[[8, -19, -3, -13, 14, 10, -7],
 [-8, 4, -4, -11, 0, 5, -30],
 [5, 12, -12, 18, 2, 2, -2]] -> -8

[[-6, -14, -9, -18],
 [30, -13, 4, 8]] -> 30

[[1, 30, -5, 11, -8],
 [-7, -13, -7, -9, 20]] -> -7

[[3, -30, -16, -7],
 [-29, 7, 11, 12],
 [11, 24, -30, -3]] -> -29

[[-28, -8, -5, -4, 7, 12],
 [4, -3, 21, -18, 0, -17]] -> 4

[[-2, 13, 8, 5, 27],
 [3, 10, 0, -26, 1]] -> 3

[[31, -22, -15, 3, -18, 24],
 [15, -27, 28, 15, -6, -24]] -> 15

[[-13, 4, -11, -4, -1, 2],
 [35, -4, 0, 12, -9, -23],
 [0, 4, 0, 1, 7, 0]] -> 35

[[-13, -1, 2, 6, -9, 8],
 [-29, -14, 3, 22, -24, 11],
 [3, 0, -2, 3, 3, 0]] -> -29
---
-12,30,-16,24,-11,23,-7 --> -12
19,-26,-28,21,20,-23 --> 19
-7,-33,-1,7,-1 --> -7
6,24,-28,31 --> 6
-9,-27,-5,14,-8,-16 --> -9
-4,32,4,21,15,-2,-9 --> -4
27,-25,6,-12,-35,8 --> 27
---
{"in": [[-0.803, -0.308, -0.647, 1.286, -1.361, -1.388, -2.432], [-1.141, -0.301, -0.879, -1.899, -2.147, 0.987, -1.460], [-2.250, 1.028, -1.537, 0.103, -0.120, 0.377, 0.438]], "out": "1.286, -2.432"}
{"in": [0.99, 1.54, 0.27, -0.61, -1.58], "out": "1.54, -1.58"}
{"in": [-1.057, -0.549, -1.488, 1.000, 0.816], "out": "1.000, -1.488"}
{"in": [1.38, -0.14, 1.13, -1.60], "out": "1.38, -1.60"}
{"in": [[-54.704, 113.672, -33.510, -160.016, -15.183, 120.376, 129.368], [-51.891, 12.128, -9.502, 4.849, 2.029, -27.606, -194.495]], "out": "129.368, -194.495"}
{"in": [-0.8, 1.7, -1.6, 1.6, -1.5], "out": "1.7, -1.6"}
{"in": [-1.40, 1.52, 0.44, -0.55, 1.78, 0.02], "out": "1.78, -1.40"}
{"in": [1.6, -0.9, 1.0, 0.8, -1.3, 1.1, 1.7], "out": "1.7, -1.3"}
{"in": [[12.2, -10.7, 5.6, 6.3], [8.2, 7.7, -1.2, 13.6]], "out": "13.6, -10.7"}
---
Q:
31,-9,-1,0,1,-1
-4,-22,0,-4,1,-3
-11,20,-1,-1,0,-2
A: -2

Q: 11,-28,5,8
A: 8

Q: 37,9,-14,-21
A: -21

Q:
-3,20,-5,9,-2,4
-11,-1,-18,-7,2,-32
A: -32

Q: 27,14,-6,-17
A: -17

Q:
-10,-6,-17,-2
-4,12,-20,38
-24,-3,-12,-10
A: -10

Q: -32,2,7,-12,4
A: 4

Q: -12,-20,0,-24,35
A: 35

Q: 38,29,-20,-18,4
A: 4
---
[[72.1, 146.4, -104.1, -100.3, 36.2, -13.3, -210.0], [-79.4, -214.0, -201.8, -24.5, 120.4, -45.5, 58.2], [114.7, -32.5, -79.3, -84.4, 7.4, -38.2, -139.7]] result: 72.1, -139.7
[-82.09, -3.12, -109.56, 182.63, -64.86, -120.07, -20.49] result: -82.09, -20.49
[1.53, -1.68, -0.66, -1.72, -1.26, -0.71, -1.43] result: 1.53, -1.43
[0.356, -0.877, 0.635, 1.273, -1.736] result: 0.356, -1.736
[13.0, -15.6, -11.1, -1.1] result: 13.0, -1.1
[[1.20, 3.88, -0.37, -14.39, -18.74, 19.36], [8.84, 7.27, -3.39, 18.28, 9.47, -22.29], [9.26, 3.16, 5.87, 12.29, -9.40, 5.07]] result: 1.20, 5.07
[0.38, 1.23, -0.17, 0.71, -0.05, -0.13, -1.38] result: 0.38, -1.38
[[5.57, 11.53, 5.83, -5.04, 5.77], [21.76, -11.67, 13.63, -0.69, -17.54]] result: 5.57, -17.54
[-170.32, 123.44, -36.81, 43.07, -80.05, 53.12, -157.41] result: -170.32, -157.41
